Below is a small trained network, with its code and all its weights. Each question gives an input and a target symbol and asks what happens when units are switched off, that is, made to give their printed mean instead of their output.

import numpy as np


def w(rows, s, z=0):
    codes = np.array(rows[::2]) - 128.0
    scale = np.full(codes.shape[1], s)
    scale[-1] = z or s
    return codes * scale


def norm(h):
    return h / np.sqrt((h * h).mean(-1, keepdims=True) + 1e-5)


def softmax(a):
    e = np.exp(a - a.max(-1, keepdims=True))
    return e / e.sum(-1, keepdims=True)


def log_softmax(a):
    a = a - a.max(-1, keepdims=True)
    return a - np.log(np.exp(a).sum(-1, keepdims=True))


def net(x, mask):
    ids = ['αβγεζθστφ'.index(c) for c in x.split()]
    T = len(ids)
    res = E[ids] + P[:T]
    u = 0
    for l in range(2):
        r = norm(res)
        for j in range(3):
            rows = slice(3 * j, 3 * j + 3)
            q, k, v = (r @ M[l][rows].T for M in (Q, K, V))
            z = softmax(np.where(np.tri(T) > 0, q @ k.T / 3**0.5, -1e9)) @ v
            o = O[l][rows]
            res = res + np.where(mask[u + j], z, o[:, -1]) @ o[:, :-1]
        u += 3
    return log_softmax(norm(res)[-1] @ U[:, :-1].T + U[:, -1])


Q, K, V, O = {}, {}, {}, {}
E = w([
[88,165,170,145,189,88],'α',
[117,175,143,58,124,189],'β',
[105,121,211,80,94,142],'γ',
[77,165,103,111,248,174],'ε',
[205,68,136,160,157,142],'ζ',
[91,43,160,177,102,183],'θ',
[133,149,113,172,90,243],'σ',
[87,53,43,47,139,83],'τ',
[115,141,118,189,40,130],'φ',
],0.012)
P = w([
[1,103,124,159,207,23],'0',
[15,91,106,157,171,35],'1',
[42,105,109,155,153,49],'2',
[61,108,111,143,135,78],'3',
[79,107,108,143,120,92],'4',
[100,114,111,145,108,114],'5',
[118,108,110,141,95,126],'6',
[137,104,111,134,82,135],'7',
[158,103,108,135,59,143],'8',
[173,96,101,127,60,151],'9',
[206,93,104,133,26,166],'10',
[191,84,95,125,51,165],'11',
[226,72,95,106,34,187],'12',
],0.0043)
Q[0] = w([
[145,90,129,138,145,55],'L0H1',
[219,172,147,154,167,102],'L0H1',
[105,197,151,145,126,46],'L0H1',
[192,96,6,115,60,180],'L0H2',
[130,85,46,116,245,148],'L0H2',
[82,161,152,18,188,198],'L0H2',
[126,140,219,155,161,49],'L0H3',
[133,98,43,116,168,57],'L0H3',
[54,161,125,119,136,129],'L0H3',
],0.024)
K[0] = w([
[76,82,148,141,169,122],'L0H1',
[141,183,127,185,217,110],'L0H1',
[77,198,109,137,162,105],'L0H1',
[185,94,16,91,57,178],'L0H2',
[127,158,2,149,165,93],'L0H2',
[71,194,124,44,184,128],'L0H2',
[68,92,183,158,165,68],'L0H3',
[138,73,52,117,174,114],'L0H3',
[88,160,124,108,153,145],'L0H3',
],0.024)
V[0] = w([
[74,137,70,127,129,88],'L0H1',
[152,150,126,63,88,83],'L0H1',
[2,137,140,154,193,96],'L0H1',
[119,75,183,35,25,211],'L0H2',
[237,165,30,84,92,248],'L0H2',
[145,23,90,232,73,159],'L0H2',
[219,67,111,132,153,87],'L0H3',
[48,166,74,84,91,46],'L0H3',
[112,171,147,215,126,74],'L0H3',
],0.018)
O[0] = w([
[90,160,151,105,99,97,150],'L0H1',
[125,80,189,118,129,117,96],'L0H1',
[103,159,92,147,41,53,165],'L0H1',
[147,84,138,82,8,100,211],'L0H2',
[136,119,17,185,30,147,91],'L0H2',
[172,145,189,238,101,57,243],'L0H2',
[216,145,116,92,144,93,2],'L0H3',
[114,101,73,207,59,89,194],'L0H3',
[149,201,139,145,93,203,62],'L0H3',
],0.015,0.0089)
Q[1] = w([
[201,222,137,48,95,41],'L1H1',
[130,91,7,125,138,63],'L1H1',
[173,143,110,144,78,123],'L1H1',
[160,123,93,193,83,159],'L1H2',
[141,75,127,76,102,119],'L1H2',
[198,148,118,88,150,59],'L1H2',
[89,132,123,188,155,245],'L1H3',
[162,2,225,142,49,116],'L1H3',
[177,114,170,155,204,105],'L1H3',
],0.022)
K[1] = w([
[221,234,51,86,108,53],'L1H1',
[191,52,45,208,178,133],'L1H1',
[196,134,123,109,68,170],'L1H1',
[143,60,139,195,148,191],'L1H2',
[155,93,168,76,99,114],'L1H2',
[139,138,182,114,98,60],'L1H2',
[112,140,154,178,151,239],'L1H3',
[249,35,120,145,73,92],'L1H3',
[196,167,110,100,169,147],'L1H3',
],0.02)
V[1] = w([
[119,164,147,81,127,209],'L1H1',
[147,171,116,135,19,197],'L1H1',
[5,111,104,191,106,117],'L1H1',
[109,106,69,181,101,68],'L1H2',
[226,38,107,209,158,179],'L1H2',
[95,157,187,178,121,115],'L1H2',
[29,155,110,51,181,147],'L1H3',
[135,127,105,17,118,79],'L1H3',
[168,171,109,107,216,117],'L1H3',
],0.021)
O[1] = w([
[104,56,73,122,157,86,79],'L1H1',
[101,102,186,223,178,81,130],'L1H1',
[218,215,117,147,163,90,254],'L1H1',
[45,121,128,82,151,156,214],'L1H2',
[92,251,160,144,69,40,37],'L1H2',
[100,96,91,103,80,166,195],'L1H2',
[135,138,183,164,27,89,35],'L1H3',
[127,201,183,206,138,68,96],'L1H3',
[146,128,76,147,70,53,41],'L1H3',
],0.015,0.013)
U = w([
[255,133,109,137,207,114,126],'α',
[31,46,95,119,67,121,68],'β',
[88,75,101,148,246,33,90],'γ',
[75,212,147,55,208,91,107],'ε',
[94,172,118,181,153,220,83],'ζ',
[132,128,101,112,143,166,61],'θ',
[179,97,210,80,60,136,149],'σ',
[149,150,156,141,94,112,201],'τ',
[149,170,25,127,80,83,254],'φ',
],0.0081,0.002)

Each question gives the input, a string of symbols that net reads in full, and the target symbol t.
The units are the heads (3 rows each of Q, K, V and O). Each row of codes is followed by its name. A weight is (code - 128) times the scale printed after its matrix; where a second scale follows, it is the last column's (O and U).
mask holds one flag per head, layer by layer. A switched-off head (its flag False) gives its mean, the last column of its rows in O, instead of its output. The means were averaged over made-up inputs and are rounded, as every weight is.
A unit's drop is (log p(t) with every unit on - log p(t) with that unit switched off) / (log p(t) with every unit on - log p(t) with every unit switched off).
The circuit of an input: a set's keep is (log p(t) with only the set's units on - log p(t) with every unit switched off) / (log p(t) with every unit on - log p(t) with every unit switched off). Starting from all 6 units, units are removed one at a time, each time the one whose removal leaves the highest keep (on an exact tie, the one counted first), for as long as the keep stays at least 0.8.
circuit, biggest first: the units of the circuit, biggest drop first
most important unit: the unit with the biggest drop
which heads matter: for each layer, one digit per head in row order, 1 if its drop is at least 0.15 and else 0, layers parted by /
drop when u is switched off: that unit's drop, to one decimal
input φ θ β τ β φ α φ ζ θ τ, target φ: most important unit -> L0H1
input ζ φ ζ τ α φ τ σ γ φ β τ, target α: which heads matter -> 111 / 111
input τ β β β β φ, target γ: circuit, biggest first -> (L0H2 L1H1)
input ζ τ θ φ, target τ: which heads matter -> 011 / 000
input φ α φ ε σ β, target β: which heads matter -> 011 / 000
input φ τ β β τ, target ε: which heads matter -> 101 / 111
input φ α ε, target φ: circuit, biggest first -> (L0H2 L1H3 L1H1 L1H2)
input φ β φ ε ε θ γ, target σ: which heads matter -> 111 / 000
input ζ ε φ θ ζ ζ θ ζ ζ τ φ, target φ: which heads matter -> 111 / 011
input θ φ β φ φ φ τ α σ γ β β τ, target α: which heads matter -> 111 / 011
input α φ γ ζ φ φ, target φ: which heads matter -> 110 / 001
input γ ζ τ ζ τ τ σ γ τ β τ ε, target φ: circuit, biggest first -> (L1H3 L1H1 L0H2)
input β τ φ φ σ ε φ φ, target α: circuit, biggest first -> (L0H3 L1H2 L0H1)
input θ τ τ ζ, target α: most important unit -> L0H3
input ε σ σ σ φ φ φ φ φ β β φ, target γ: which heads matter -> 010 / 111
input θ τ φ, target σ: circuit, biggest first -> (L0H2 L1H1)
input α ε τ, target ε: which heads matter -> 111 / 111
input θ τ φ φ τ α φ σ τ β τ, target γ: which heads matter -> 111 / 101
input ε φ σ ζ φ τ φ γ φ α, target ε: which heads matter -> 010 / 001
input ζ ζ τ α θ τ α φ, target τ: circuit, biggest first -> (L0H2)
input γ θ ζ ε θ, target φ: circuit, biggest first -> (L0H2 L1H3 L0H1 L0H3)
input τ φ ζ τ, target β: which heads matter -> 101 / 100
input φ τ β γ τ ε φ β ε α φ, target α: drop when L0H3 is switched off -> 0.2
input θ τ σ ζ, target α: drop when L0H3 is switched off -> 1.6
input ε ε α, target ε: drop when L1H2 is switched off -> 0.1
input τ γ φ τ θ φ τ θ σ φ, target σ: drop when L0H1 is switched off -> 0.3
input τ ε φ θ φ τ, target φ: most important unit -> L0H3
